Each row has a name. Each piece below is followed by the name of the row it came from, unless a question asks for something else. Each question is about the rows just above it. Places in a row count from 0.

z_205: [ 37.0 -17.9 -73.6  15.8 -66.9]
z_974: [-26.4 -67.0 -81.1  70.1 -63.6]
z_450: [ 13.9 -25.4 -75.6  70.0 -74.9]
z_509: [-81.1 -67.0 -26.4 -81.2 -32.3]
z_341: [ 36.9 -23.7 -73.6  15.8 -66.9]
z_430: [ 22.6  -0.1  -9.2  43.7 -38.8]
[36.9] is at row and place | z_341, 0
[70.1] is at row and place | z_974, 3
asked: [ 37.0 -17.9 -73.6] | z_205
[ 13.9 -25.4] is in which row? | z_450
Where in the named rows is [-0.1]? | z_430, 1
[-26.4 -67.0 -81.1] is in which row? | z_974
asked: [-25.4 -75.6  70.0 -74.9] | z_450

z_196: [-0.2  0.1  1.8 -2.2 -1.2  0.7 -1.0  0.0  0.0 -1.6 -0.6  0.3  0.2 -0.2
  2.4  1.9 -4.4  0.2 -0.7  1.0  0.8  1.1  1.9  1.4  0.2 -4.1 -4.0 -1.4
 -1.8 -0.2 -0.7 -5.1  4.7 -1.8  0.4  1.6  0.4  3.8  0.0  0.7 -1.6 -0.5
 -0.5  1.6 -3.9  1.8  1.4 -1.0 -0.9 -2.8  1.8  0.7]
z_136: [-23.3 -16.9   9.0 -38.5  20.7  30.3  -7.5   6.1  -6.3   3.4  15.6   4.0
 -18.9  -4.2  43.9  -1.0 -23.9   4.3 -10.2 -15.8  20.1  13.4   0.2  14.0
  -8.9  32.6 -23.2  -7.5  -7.7 -23.4 -41.0  -3.1   4.4 -39.7  -7.9  15.4
   9.7   7.0  27.1   2.9 -13.1  20.5  -8.1   7.2 -67.4  21.3   2.1  -3.6
 -24.4 -47.0 -17.4 -13.9]
z_555: [-22.8 -35.2 -18.5  38.3  16.7  12.0   7.9 -20.6   0.5  29.1  -3.3 -18.5
 -18.6  27.3 -13.1 -45.3 -15.3  10.4  13.5 -15.5 -20.8 -13.7   2.1  37.2
 -19.1  18.6   6.3  16.2 -25.8  -7.9 -20.0   2.6   8.4   3.5 -16.8 -12.4
   5.5  -9.2  15.8  -7.5  38.6  27.6  26.4 -19.4 -33.6 -29.2 -12.1  -2.7
  12.4  10.8  -4.0 -19.9]
z_113: [-2.9 -4.7 -4.6 13.8 -0.9 -0.9  2.4 -7.5 -4.2  5.6 -3.3 -4.8 -1.8  6.4
 -7.4 -9.6  1.5  1.0  4.4 -0.4 -7.0 -5.2  0.4  3.0 -3.5 -6.4  3.6  5.2
 -3.9 -2.4  0.1 -1.4  2.7  5.1 -1.7 -4.6  0.4 -3.1  1.3 -2.9 10.0  5.6
  7.5 -5.3 -5.3 -9.7 -2.7 -0.6  4.7  8.1  8.6 -3.6]
z_171: [-22.8 -35.2 -18.5  38.3  16.7  12.0   7.9 -20.6   0.5  29.1  -3.3 -18.5
 -18.6  27.3 -13.1 -45.3 -15.3  10.4  13.5 -15.5 -20.8 -13.7   2.1  37.2
 -19.1  18.6   6.3  16.2 -25.8  -7.9 -20.0   2.6   8.4   3.5 -16.8 -12.4
   6.2  -9.1  19.5  -6.5  41.3  34.1  26.6 -21.7 -38.6 -31.6 -12.8  -4.0
  13.2   9.5   5.7 -22.8]
z_100: [ -0.2   0.1   1.8  -2.2  -1.2   0.7  -1.0   0.0   0.0  -1.6  -0.6   0.3
   0.2  -0.2   2.4   1.9  -4.4   0.2  -0.7   1.0  -4.5   1.1   1.9   1.4
   0.2   4.1  -4.0  -1.4  -0.2  -0.2  -0.7  -5.1   4.7  -1.8   0.4   1.6
   0.4   3.8   0.0   0.7  -1.6  -0.5  -0.5   1.6  -3.9   1.8   1.4  -2.5
 -14.6 -28.1  -8.2  -6.0]
z_907: [-0.2  0.1  1.8 -2.2 -1.2  0.7 -1.0  0.0  0.0 -1.6 -0.6  0.3  0.2 -0.2
  2.4  1.9 -4.4  0.2 -0.7  1.0 -4.5  1.1  1.9  1.4  0.2  4.1 -4.0 -1.4
 -0.2 -0.2 -0.7 -5.1  4.7 -1.8  0.4  1.6  0.4  3.8  0.0  0.7 -1.6 -0.5
 -0.5  1.6 -3.9  1.8  1.4 -1.0 -0.9 -2.8  1.8  0.7]
[-22.8 -35.2 -18.5  38.3  16.7  12.0   7.9 -20.6   0.5  29.1  -3.3 -18.5
 -18.6  27.3 -13.1 -45.3 -15.3  10.4  13.5 -15.5 -20.8 -13.7   2.1  37.2
 -19.1  18.6   6.3  16.2 -25.8  -7.9 -20.0   2.6   8.4   3.5 -16.8 -12.4
   5.5  -9.2  15.8  -7.5  38.6  27.6  26.4 -19.4 -33.6 -29.2 -12.1  -2.7
  12.4  10.8  -4.0 -19.9] is in which row? | z_555
asked: [-2.9 -4.7 -4.6 13.8 -0.9 -0.9  2.4 -7.5 -4.2  5.6 -3.3 -4.8 -1.8  6.4
 -7.4 -9.6  1.5  1.0  4.4 -0.4 -7.0 -5.2  0.4  3.0 -3.5 -6.4  3.6  5.2
 -3.9 -2.4  0.1 -1.4  2.7  5.1 -1.7 -4.6  0.4 -3.1  1.3 -2.9 10.0  5.6
  7.5 -5.3 -5.3 -9.7 -2.7 -0.6  4.7  8.1  8.6 -3.6] | z_113

z_778: [-15.3  -7.7  13.3 -48.4 -25.1  12.2  53.0 -14.8  74.8 -37.6  45.6  -9.5
  66.3 -20.4 -52.4]
z_78: [-23.7 -12.7 -66.9 -40.5 -37.0 -65.2 -74.1   7.6 -33.2  43.6  73.7 -12.3
  -7.6  50.2  40.6]
z_358: [ 58.5  38.8  12.4  67.8 -46.3  42.2 -48.1  55.2  47.2 -65.4  45.8  14.7
  -1.1 -54.9  75.4]
z_924: [-12.8 -34.3  13.4 -23.8  73.5 -41.3  -3.2  15.7   3.4 -46.2 -24.9 -31.9
  34.3 -78.3  30.8]
z_645: [ 71.1 -21.0  50.9  70.1 -11.4   3.6   0.2  22.0  82.4  15.9 -36.1 -61.6
 -32.4 -36.8  -5.3]
z_144: [-55.3  24.7   8.2 -75.8  42.3 -34.0   9.2   6.1  12.9   7.4 -50.5  57.2
  61.4 -84.0  43.1]
z_592: [-29.2  77.0   1.8  24.0  68.6  31.4  78.0  55.1 -56.2  80.1 -14.7  42.8
  19.9   5.0 -54.2]
z_175: [ 47.8  41.4   3.5  55.9  44.8  66.3  61.0  75.6 -83.2  49.0  32.4  73.1
  58.2 -39.3 -49.1]
z_186: [-66.0 -57.2  19.5 -35.7  35.9   7.3 -81.7 -34.5  21.1 -59.5   6.8 -31.5
  53.4  55.8 -52.3]
Where in the named rows is [42.3]? | z_144, 4
Where in the named rows is [-49.1]? | z_175, 14
The row with [-12.8 -34.3] is | z_924
[49.0] is at row and place | z_175, 9
Row and place of [-46.3] in the named rows: | z_358, 4

z_456: [ 38.7 -11.1  36.5 -49.7  55.9]
z_486: [25.5 40.2 14.9 -9.5 33.3]
z_619: [-65.0 -17.1 -15.3  45.0 -49.0]
z_278: [ -5.9 -17.1 -44.1 -41.4 -49.0]
z_154: [-65.0 -17.1 -44.1 -41.4 -49.0]
z_321: [-44.1 -41.2 -49.0 -41.4  46.4]
z_238: [-65.0 -17.1  -9.6  45.0 -49.0]
[-65.0 -17.1 -44.1 -41.4] is in which row? | z_154
Which row holds [-65.0 -17.1 -44.1 -41.4 -49.0]? | z_154
Where in the named rows is [-9.5]? | z_486, 3
asked: [-65.0 -17.1 -15.3  45.0 -49.0] | z_619
asked: [ -5.9 -17.1 -44.1 -41.4 -49.0] | z_278
Where in the named rows is [14.9]? | z_486, 2

z_623: [ 51.5 -56.2  17.1  17.1 -27.3  84.2]
z_517: [-27.3  37.7 -56.2  17.1  19.4  38.5]
z_294: [-46.8  69.4 -68.3  10.9  39.7  37.8]
z_683: [-21.8  48.3 -56.0  21.3  12.3  20.4]
z_589: [ 20.3 -15.4   7.2  10.2 -22.3   7.1]
z_500: [-52.9  70.3 -65.5  20.4  47.1  30.3]
Row and place of [10.2] in the named rows: | z_589, 3
[-27.3  37.7 -56.2  17.1  19.4] is in which row? | z_517
The row with [ 37.7 -56.2  17.1] is | z_517
Row and place of [37.8] in the named rows: | z_294, 5
[20.3] is at row and place | z_589, 0
asked: [-56.2  17.1  17.1] | z_623
Where in the named rows is [-68.3]? | z_294, 2

z_498: [  0.4  12.0 -18.6  33.7  18.4 -31.8  -3.1 -12.5 -16.0 -19.4  42.7  -9.2
  17.3 -18.3  14.9   6.1  -6.7 -13.7 -20.4  -8.8  -7.4  10.6 -10.3 -18.5
 -15.7  30.3 -14.7  12.3 -31.8  -7.4   3.5  16.5   0.7  13.8 -11.4 -19.6
 -12.7 -13.9  14.7  26.7 -13.4  17.5  -9.1 -40.6]
z_11: [-10.2 -41.9 -75.4  27.5  54.0  20.2 -22.5 -78.8 -12.3 -42.4  10.5 -79.5
 -15.1  42.6 -12.9 -59.6 -42.9 -78.9  49.3 -62.1 -77.8   4.7 -73.5 -21.5
  11.5  36.1  45.3  11.1  43.4 -71.9  66.7 -29.3 -70.8  71.6  59.9  62.7
 -77.1  27.9 -11.3  25.1 -13.9  43.7  -7.9  31.6]
z_75: [  0.5   4.2 -15.2 -29.1 -28.1  19.8 -38.3  -2.0   1.0   6.2 -36.4 -32.2
 -23.7 -41.6 -25.4   4.4   9.8 -31.9  11.0   5.5 -35.2 -16.9 -37.9   9.4
  -8.6 -49.6 -13.9 -17.4  10.1 -35.9 -14.8 -53.6 -39.7 -44.6 -25.4 -33.9
 -33.3 -42.1 -27.5 -46.3   0.6 -48.3  12.6   9.4]
z_823: [ 33.5  43.1 -15.7   8.1  -9.3 -28.6 -17.7 -14.5 -29.4 -17.3  11.1  -5.0
  59.9 -26.4  60.8   1.3  14.7  -4.9 -30.7  14.1   5.5  57.4  -0.3 -20.6
  38.0   1.4 -23.1  56.5 -39.4  -7.7 -22.8   7.4  -2.2  -7.5 -29.7 -38.3
  -5.1 -25.0  59.5   0.1 -27.4 -13.9   1.2 -38.6]
Where in the named rows is [-14.8]? | z_75, 30
The row with [-26.4  60.8] is | z_823
asked: [-28.1  19.8] | z_75
Row and place of [45.3] in the named rows: | z_11, 26

z_45: [-41.5 -24.2  -0.7 -12.4  20.0  28.2  -6.5  12.5  26.6  24.0  18.7 -17.3
  16.7 -14.8  17.6  31.1  18.4  29.3  23.7 -14.7 -33.8 -51.1  33.3  16.7
  -7.7]
z_548: [  5.8 -20.4 -40.6  17.9  10.8 -31.3  24.5   4.5   1.3 -41.5   4.0  20.9
  -9.5   8.7   1.8  13.5  15.5 -31.1  23.7 -25.2  -1.1  -3.6  32.8 -25.5
  -3.3]
z_419: [ 10.1 -10.1 -20.6 -20.2  -7.3 -54.9   7.6   2.9 -59.7   6.4  23.0   9.3
  -8.8 -44.5  -9.0 -43.2  -6.4  15.5   8.4 -14.4 -52.6  34.5 -26.2  29.7
 -31.4]
z_289: [  9.0  14.2   1.0 -13.0  13.7  -0.7  33.3  13.6 -17.0  -7.3 -39.7 -24.3
 -21.9  19.3  28.0 -24.0 -67.0 -38.1  11.2   2.4  -2.4 -26.1 -25.6 -24.1
 -16.5]
z_986: [ -1.8  10.9 -10.3 -29.8  12.1   0.3  14.5   3.2   0.4  34.9  20.1  -7.4
  20.7 -60.1   3.0  15.6   4.4  -8.0  42.5   0.7 -15.4 -21.0   5.0 -23.5
 -16.6]
z_145: [ 14.8 -34.5 -22.3 -21.9 -34.6 -48.7   8.9 -25.8 -24.1   6.7  -4.2  28.3
 -23.1  21.9 -27.2 -17.6  14.9  25.8 -21.0  17.0  26.8  31.5 -19.5  38.3
  13.1]
z_673: [  0.4  11.3  23.3  21.4  12.1  54.9 -40.3  37.6  51.5  34.2  19.6  -2.2
  24.0 -15.5   6.7  10.8   9.3  16.8 -10.3 -18.9 -14.4 -12.0  11.0   1.7
   7.1]
z_200: [ 32.0  16.2 -13.5  15.4  44.7  31.8  -8.7  -2.9  19.1   6.6 -34.1  -5.3
  16.2 -49.7 -46.8   5.5  -7.3 -32.1 -16.4  -6.2  -7.5  -1.7   4.8  -5.2
 -36.5]
z_547: [ 23.9  -1.6 -23.2 -15.7  36.7  -4.9   3.7  -6.9  -2.0  27.2  22.7  -5.2
   5.6  15.9 -62.6  -7.2 -24.3 -17.4 -23.7  -4.3  11.4 -23.5  18.8  33.4
  -1.0]
z_836: [ 11.3  20.4  -5.6  16.0  45.7 -22.2 -15.7 -20.0  -1.0 -47.4 -30.8 -12.0
  13.8  17.5  26.1  25.6 -47.9  -6.6 -13.7 -19.4 -20.9  -2.9  31.5 -36.4
  -9.5]
asked: [ -0.7  33.3  13.6 -17.0] | z_289
Row and place of [-33.8] in the named rows: | z_45, 20

z_356: [ -5.6  40.1  -4.9   3.1  27.4 -18.2  28.9  22.1  28.0 -47.8  67.9 -43.7
 -27.7   2.0 -30.5 -33.7 -18.6  17.2  12.5  34.0  27.3 -15.3  15.6]
z_536: [-32.5   8.3 -33.9  -4.5  -4.1   3.7  28.9  10.3 -12.3   2.2  20.1 -43.7
 -18.6 -33.7 -27.7   2.0  17.2 -30.5  -1.6  21.9 -23.8  10.0   4.1]
z_763: [ -5.6  40.1  -4.9   3.1  27.4 -18.2  -1.9  22.1  28.0 -47.8  67.9 -43.7
 -27.7   2.0 -30.5 -33.7 -18.6  17.2  12.5  34.0  20.3 -15.3  28.8]
[ -5.6  40.1  -4.9   3.1  27.4 -18.2  28.9  22.1  28.0 -47.8  67.9 -43.7
 -27.7   2.0 -30.5 -33.7 -18.6  17.2  12.5  34.0  27.3 -15.3  15.6] is in which row? | z_356
asked: [-18.6  17.2  12.5  34.0  27.3 -15.3] | z_356
asked: [ -5.6  40.1  -4.9   3.1  27.4 -18.2  -1.9  22.1  28.0 -47.8  67.9 -43.7
 -27.7   2.0 -30.5 -33.7 -18.6  17.2  12.5  34.0  20.3 -15.3  28.8] | z_763

z_201: [-26.6   3.4  37.7  15.1]
z_514: [-50.2 -38.5  21.1 -16.0]
z_425: [-38.5 -50.2  27.0   6.8]
z_926: [-38.5  21.1 -50.2 -22.5]
z_80: [-16.3  -4.2  27.0 -38.4]
z_661: [-50.2 -38.5  21.1   5.3]
Where in the named rows is [-38.4]? | z_80, 3
Which row holds [-50.2 -38.5  21.1 -16.0]? | z_514
Where in the named rows is [-16.3]? | z_80, 0
Where do [ 3.4 37.7] appear? | z_201
Where do [-38.5 -50.2  27.0] appear? | z_425

z_230: [-10.1 -11.1   4.2   2.9  -4.8  -1.0  12.3 -15.4 -16.0  -7.6   7.8  29.6
 -30.5 -17.9   0.4   0.4  15.2 -12.4  -9.1  29.5   8.4  -2.1 -32.5   5.4
  26.0  -1.7]
z_189: [  1.9  -7.8 -13.0   3.8  35.9  24.9  11.0   5.9 -30.1 -21.1  21.7  -0.4
  -3.7  17.1  29.7   0.1   9.4  -5.8  10.1  -8.0  -1.8  61.1 -11.9 -30.4
   6.1  24.1]
z_366: [-33.4 -29.1  29.3 -35.1  28.4  22.8 -16.5   4.4  -1.5 -17.9  -3.7  26.2
  -9.9  13.1  -9.9  18.3  -6.4   9.0  -3.7   5.4  11.9 -25.4  22.1 -10.8
  19.7  -6.0]
z_273: [-10.1 -11.1   4.2   2.9  -4.8  -1.0  12.3 -10.6 -16.0  -7.6   7.8  29.6
 -30.5 -17.9   0.4   0.4  -0.5 -12.4  -9.1  29.5   8.4  -2.1 -32.5   5.4
  26.0  -1.7]
z_69: [ 13.3   6.6 -39.2  18.8  10.3 -17.1   2.4  17.9   7.8  27.6   9.7  28.1
 -23.1   0.1   0.9   5.0 -10.4 -24.8 -11.9  -5.3  16.0  41.6  -8.0  -9.2
 -40.8 -38.2]
Where in the named rows is [28.4]? | z_366, 4
Which row holds [-3.7  5.4 11.9]? | z_366

z_622: [-39.2 -61.6  -1.0  58.9 -67.3 -50.7 -29.6  -2.2  71.3  26.2 -29.5  41.1
  -5.4  10.4  20.1 -41.8 -34.6   3.0]
z_393: [-44.9 -24.0 -65.2   8.2 -47.8  66.2  63.5  37.9   1.6 -52.0 -42.9  56.5
 -59.8   5.1  50.3  -9.8  48.6 -42.6]
z_344: [-47.6 -68.0  57.0 -72.4  37.6 -19.1 -27.7 -29.2 -43.7  64.2  17.3 -47.5
  58.7  -8.8  20.3  46.3 -36.3 -18.2]
z_97: [-28.9  32.3  19.9  46.5  25.3 -68.7  25.8 -22.5  64.7  22.5 -68.3 -67.4
  18.7  65.0 -64.8  30.3  70.4  11.3]
z_485: [  8.7  37.9  28.1   8.7 -61.0  56.1  10.2  -5.5  36.6  67.5  -1.9  23.4
  27.4 -71.9  32.4 -37.6 -30.5 -50.6]
z_712: [ -9.3  42.9  63.9   4.8 -36.7  38.5 -61.0  62.2 -40.0  66.2 -29.4   6.9
 -72.9 -10.5 -18.4  69.2  60.4 -33.5]
z_384: [ 33.6 -62.6 -48.6 -28.5  35.9 -54.4 -39.3 -61.6  64.8 -51.1 -16.5  17.3
  35.2  47.8 -21.5 -15.1 -10.4   3.4]
z_95: [-11.6  41.9  70.7 -71.3  -5.7 -24.4  25.0 -61.8 -57.3  58.8 -30.9  38.5
 -53.3  18.4 -69.3  56.8  65.5 -35.2]
z_402: [ -1.0 -35.1 -31.8  48.9  25.9   4.2  20.9   9.8  65.4  28.9 -32.0  -3.6
  48.2 -64.9  60.4  -6.0  20.5  19.8]
[-35.2] is at row and place | z_95, 17
asked: [-39.3 -61.6] | z_384

z_43: [ 40.7  -1.2  28.7 -40.3  62.3  48.3]
z_151: [-50.8 -15.9 -23.8  39.5  -2.6 -59.3]
z_480: [-47.8 -14.5 -25.0  49.5  -7.7 -67.3]
z_906: [ 73.1 -23.5  47.8   9.8  31.9  27.6]
z_387: [ 39.5   2.6  21.6 -33.5  -0.3  40.7]
z_751: [-71.6 -11.4 -43.8  41.0 -27.3 -77.1]
z_147: [-68.0 -12.7 -40.5  45.6 -31.8 -79.6]
z_666: [ 44.0  -0.1  27.5 -43.6  24.6  49.7]
z_299: [ 37.6   2.9  20.2 -32.6  -1.7  37.8]
z_94: [ 19.1   0.3   4.0 -12.6 -39.2  14.0]
Where in the named rows is [-47.8]? | z_480, 0
Row and place of [37.8] in the named rows: | z_299, 5

